Below are the code and all the weights of a small trained network. Each question names an input and a class and asks about switching units off, where a switched-off unit gives its printed mean instead of its output.

import numpy as np


def w(rows, s, z=0):
    codes = np.array(rows[::2]) - 128.0
    scale = np.full(codes.shape[1], s)
    scale[-1] = z or s
    return codes * scale


def f(y):
    return y / 2 * (1 + np.tanh(0.7978845608 * (y + 0.044715 * y**3)))


def log_softmax(a):
    a = a - a.max(-1, keepdims=True)
    return a - np.log(np.exp(a).sum(-1, keepdims=True))


def net(x, mask):
    res = np.array(x, float).reshape(1, 7) / 4 @ E
    y = f(res @ A[0][:, :-1].T + A[0][:, -1])
    res = res + np.where(mask, y, B[0][:, -1]) @ B[0][:, :-1]
    return log_softmax(res[-1] @ U[:, :-1].T + U[:, -1])


A, B = {}, {}
E = w([
[131,121,132,128,132,128],'x0',
[126,128,128,128,130,127],'x1',
[142,70,76,166,68,185],'x2',
[124,130,124,129,126,128],'x3',
[95,112,46,169,227,129],'x4',
[124,187,160,93,145,238],'x5',
[254,203,147,159,175,127],'x6',
],0.0093)
A[0] = w([
[221,162,116,139,134,108,1],'n0',
[147,133,104,206,82,25,24],'n1',
[118,145,149,91,183,204,119],'n2',
[168,168,160,48,2,125,42],'n3',
[81,185,170,39,186,47,72],'n4',
[124,30,141,133,90,187,72],'n5',
[128,83,102,152,162,13,155],'n6',
[98,135,78,151,197,118,22],'n7',
[38,166,37,63,98,108,119],'n8',
[138,153,108,131,75,61,52],'n9',
[39,112,142,52,86,128,51],'n10',
[186,144,131,187,117,157,5],'n11',
[154,97,111,120,100,34,43],'n12',
[205,90,63,143,76,228,90],'n13',
[131,190,97,69,118,190,24],'n14',
[154,71,128,137,149,86,68],'n15',
[73,83,144,88,122,127,53],'n16',
[70,103,176,77,80,85,160],'n17',
[91,119,144,138,117,87,174],'n18',
[138,158,208,100,35,74,29],'n19',
],0.0089,0.006)
B[0] = w([
[167,128,198,196,226,123,161],'n0',
[122,139,188,31,147,158,185],'n1',
[68,118,153,85,90,128,178],'n2',
[75,141,16,155,200,151,217],'n3',
[254,37,53,79,18,106,204],'n4',
[206,112,110,120,128,112,179],'n5',
[100,154,150,108,87,199,254],'n6',
[108,91,41,125,170,148,160],'n7',
[205,151,165,182,177,112,196],'n8',
[88,108,145,126,187,197,142],'n9',
[191,155,191,135,196,109,195],'n10',
[184,76,135,144,191,116,137],'n11',
[107,85,172,94,145,221,173],'n12',
[138,104,151,92,101,67,205],'n13',
[111,59,222,60,199,171,142],'n14',
[96,127,148,115,174,152,145],'n15',
[189,86,170,194,195,134,158],'n16',
[146,154,123,181,135,157,226],'n17',
[119,138,143,166,133,148,183],'n18',
[109,136,29,131,168,150,201],'n19',
],0.0091,0.007)
U = w([
[127,142,100,152,110,144,248],'0',
[123,145,102,150,118,136,238],'1',
[177,134,141,182,186,123,19],'2',
[89,124,11,138,171,155,61],'3',
[84,98,168,79,123,194,27],'4',
[175,62,68,106,67,98,61],'5',
[104,169,112,151,101,102,210],'6',
],0.012,0.011)

Each question gives the input, the list of numbers given to net, and the class t.
The units are the neurons (one row each of A and B). Each row of codes is followed by its name. A weight is (code - 128) times the scale printed after its matrix; where a second scale follows, it is the last column's (A, B and U).
mask holds one flag per neuron, in row order. A switched-off neuron (its flag False) gives its mean, the last column of its row in B, instead of its output. The means were averaged over made-up inputs and are rounded, as every weight is.
A unit's drop is (log p(t) with every unit on - log p(t) with that unit switched off) / (log p(t) with every unit on - log p(t) with every unit switched off).
The circuit of an input: a set's keep is (log p(t) with only the set's units on - log p(t) with every unit switched off) / (log p(t) with every unit on - log p(t) with every unit switched off). Starting from the 12 units with the biggest drops (on a tie, the unit counted first), units are removed one at a time, each time the one whose removal leaves the highest keep (on an exact tie, the one counted first), for as long as the keep stays at least 0.8.
units of the circuit, in order: the units of the circuit, biggest drop first
most important unit: the unit with the biggest drop
k most important neurons: the k neurons with the biggest drops, biggest first
drop of u: that unit's drop, to one decimal
input [6,3,-8,2,-8,3,6], class 3: units of the circuit, in order : (n3, n19)
input [-4,-1,0,6,-2,-7,-3], class 4: units of the circuit, in order : (n12, n1, n6)
input [3,6,8,6,-3,8,3], class 4: units of the circuit, in order : (n14)
input [-5,1,2,-2,-7,2,-1], class 3: units of the circuit, in order : (n3, n19)
input [2,0,8,8,-1,-1,0], class 5: units of the circuit, in order : (n13, n5)
input [-4,1,-4,-2,-7,-6,-2], class 3: units of the circuit, in order : (n19, n3)
input [-1,-2,-6,-1,5,-5,-4], class 5: 2 most important neurons : (n4, n3)
input [-7,-3,8,7,3,2,-6], class 5: units of the circuit, in order : (n5, n13)
input [-5,-6,-8,-7,-3,8,-8], class 2: units of the circuit, in order : (n10, n8)
input [3,-2,-4,1,5,-7,-5], class 4: units of the circuit, in order : (n6, n12)
input [8,-4,7,5,8,6,-4], class 1: units of the circuit, in order : (n3, n13)
input [5,3,-7,4,7,8,2], class 4: 3 most important neurons : (n2, n14, n3)
input [-7,6,-4,3,3,-2,-8], class 2: 3 most important neurons : (n8, n10, n16)
input [-1,0,6,-2,-3,5,5], class 5: most important unit : n13
input [-4,-1,-3,-2,-7,-8,0], class 4: units of the circuit, in order : (n12, n1)
input [-7,-4,0,-5,1,8,-1], class 4: 2 most important neurons : (n14, n2)
input [5,2,1,1,-7,-1,-7], class 2: units of the circuit, in order : (n10, n16, n17)
input [2,-2,1,-4,-7,2,1], class 3: 2 most important neurons : (n3, n19)
input [-3,0,-1,4,-2,-3,-8], class 2: 3 most important neurons : (n10, n8, n16)
input [-7,2,8,3,-5,7,8], class 2: units of the circuit, in order : (n11)
input [5,-3,-2,-2,0,0,-6], class 2: drop of n13 : 0.0
input [-4,0,0,-1,-7,-6,6], class 3: drop of n3 : 0.4
input [-6,3,5,1,-8,-2,5], class 3: drop of n3 : 0.6
input [-2,4,-7,1,-8,-3,-6], class 3: drop of n3 : 0.6
